Below is a small trained network, with its code and all its weights. Each question gives an input and a target symbol and asks what happens when units are switched off, that is, made to give their printed mean instead of their output.

import numpy as np


def w(rows, s, z=0):
    codes = np.array(rows[::2]) - 128.0
    scale = np.full(codes.shape[1], s)
    scale[-1] = z or s
    return codes * scale


def norm(h):
    return h / np.sqrt((h * h).mean(-1, keepdims=True) + 1e-5)


def f(y):
    return np.maximum(y, 0)


def softmax(a):
    e = np.exp(a - a.max(-1, keepdims=True))
    return e / e.sum(-1, keepdims=True)


def log_softmax(a):
    a = a - a.max(-1, keepdims=True)
    return a - np.log(np.exp(a).sum(-1, keepdims=True))


def net(x, mask):
    ids = ['αβγεηθλμξπτφψω'.index(c) for c in x.split()]
    T = len(ids)
    res = E[ids] + P[:T]
    r = norm(res)
    for j in range(2):
        rows = slice(2 * j, 2 * j + 2)
        q, k, v = (r @ M[0][rows].T for M in (Q, K, V))
        z = softmax(np.where(np.tri(T) > 0, q @ k.T / 2**0.5, -1e9)) @ v
        o = O[0][rows]
        res = res + np.where(mask[j], z, o[:, -1]) @ o[:, :-1]
    y = f(norm(res) @ A[0][:, :-1].T + A[0][:, -1])
    res = res + np.where(mask[2:14], y, B[0][:, -1]) @ B[0][:, :-1]
    return log_softmax(norm(res)[-1] @ U[:, :-1].T + U[:, -1])


Q, K, V, O, A, B = {}, {}, {}, {}, {}, {}
E = w([
[108,149,126,214,138],'α',
[87,29,152,117,125],'β',
[199,107,159,175,183],'γ',
[144,55,100,63,72],'ε',
[167,199,121,110,108],'η',
[141,213,96,94,137],'θ',
[142,150,143,115,133],'λ',
[44,139,96,139,174],'μ',
[133,117,134,94,179],'ξ',
[140,153,129,89,213],'π',
[135,162,151,143,82],'τ',
[132,250,81,179,25],'φ',
[129,221,188,145,119],'ψ',
[174,133,131,174,148],'ω',
],0.02)
P = w([
[112,46,81,90,119],'0',
[51,245,138,122,131],'1',
[108,152,196,135,135],'2',
[78,155,187,157,104],'3',
[77,192,151,140,103],'4',
[99,144,190,139,119],'5',
[107,145,192,139,121],'6',
[112,135,200,133,122],'7',
[97,144,184,142,111],'8',
[112,142,188,139,125],'9',
],0.012)
Q[0] = w([
[57,137,219,94,173],'head 0',
[216,223,217,65,66],'head 0',
[85,115,66,150,176],'head 1',
[174,165,246,57,1],'head 1',
],0.0066)
K[0] = w([
[97,77,27,58,148],'head 0',
[101,68,47,48,80],'head 0',
[62,36,235,184,110],'head 1',
[231,2,26,153,38],'head 1',
],0.007)
V[0] = w([
[97,159,223,226,94],'head 0',
[201,162,124,108,45],'head 0',
[205,68,124,50,153],'head 1',
[254,34,155,95,94],'head 1',
],0.0089)
O[0] = w([
[87,63,236,57,151,4],'head 0',
[207,190,220,126,130,206],'head 0',
[135,197,16,98,158,122],'head 1',
[79,224,120,2,190,83],'head 1',
],0.0092,0.0031)
A[0] = w([
[183,90,97,150,155,225],'neuron 0',
[110,107,163,92,107,115],'neuron 1',
[104,136,182,127,107,100],'neuron 2',
[82,175,100,125,73,170],'neuron 3',
[112,85,60,106,160,117],'neuron 4',
[98,55,130,91,75,207],'neuron 5',
[144,131,171,185,189,106],'neuron 6',
[158,176,175,103,78,58],'neuron 7',
[150,133,50,140,252,3],'neuron 8',
[116,123,121,102,224,126],'neuron 9',
[146,164,138,55,158,45],'neuron 10',
[148,56,41,52,95,162],'neuron 11',
],0.012,0.0049)
B[0] = w([
[89,173,255,200,173,180],'neuron 0',
[205,122,106,142,152,171],'neuron 1',
[173,68,158,86,121,199],'neuron 2',
[93,80,107,167,185,253],'neuron 3',
[168,127,170,158,23,143],'neuron 4',
[163,61,106,117,124,193],'neuron 5',
[100,53,174,192,147,202],'neuron 6',
[214,160,109,101,105,221],'neuron 7',
[187,114,192,183,83,154],'neuron 8',
[94,91,204,144,122,152],'neuron 9',
[40,155,118,120,214,182],'neuron 10',
[155,49,115,106,38,154],'neuron 11',
],0.0078,0.0061)
U = w([
[82,81,162,148,166,123],'α',
[67,135,86,140,149,76],'β',
[42,118,129,90,194,36],'γ',
[121,112,74,33,82,220],'ε',
[177,150,105,115,150,113],'η',
[175,155,99,178,82,94],'θ',
[119,141,56,119,155,133],'λ',
[1,57,84,168,100,176],'μ',
[72,119,99,135,118,2],'ξ',
[64,118,88,179,129,135],'π',
[195,191,200,33,153,39],'τ',
[163,140,124,128,15,105],'φ',
[149,104,187,103,62,122],'ψ',
[38,99,135,106,211,155],'ω',
],0.0099,0.0032)

Each question gives the input, a string of symbols that net reads in full, and the target symbol t.
The units are the heads (2 rows each of Q, K, V and O) and the neurons (one row each of A and B). Each row of codes is followed by its name. A weight is (code - 128) times the scale printed after its matrix; where a second scale follows, it is the last column's (O, A, B and U).
mask holds one flag per unit, heads first, then neurons. A switched-off unit (its flag False) gives its mean, the last column of its rows in O or B, instead of its output. The means were averaged over made-up inputs and are rounded, as every weight is.
A unit's drop is (log p(t) with every unit on - log p(t) with that unit switched off) / (log p(t) with every unit on - log p(t) with every unit switched off).
unit that matters most: the unit with the biggest drop
which heads matter: for each layer, one digit per head in row order, 1 if its drop is at least 0.15 and else 0, layers parted by /
drop when u is switched off: that unit's drop, to one decimal
input τ ψ τ ψ ψ, target τ: unit that matters most => head 0
input θ π θ, target θ: which heads matter => 01
input τ ε μ ε, target ε: which heads matter => 01
input τ λ τ α β τ τ τ, target τ: which heads matter => 01
input θ ψ μ τ ψ τ λ, target θ: which heads matter => 10
input μ τ ψ λ π α θ, target μ: which heads matter => 10
input τ θ η τ π ω λ, target τ: which heads matter => 11
input τ α ω ψ θ, target τ: which heads matter => 11
input ψ ψ η τ τ τ π τ θ, target ψ: which heads matter => 11
input μ λ τ α τ, target μ: which heads matter => 10
input ψ γ ψ ψ τ β θ, target ψ: which heads matter => 11
input τ τ π ε, target ε: drop when neuron 11 is switched off => 0.2
input ψ τ θ θ ψ, target ψ: drop when neuron 3 is switched off => 0.1
input τ θ τ, target τ: drop when neuron 0 is switched off => 0.0
input τ λ ω θ η τ ψ, target τ: drop when head 0 is switched off => 0.2
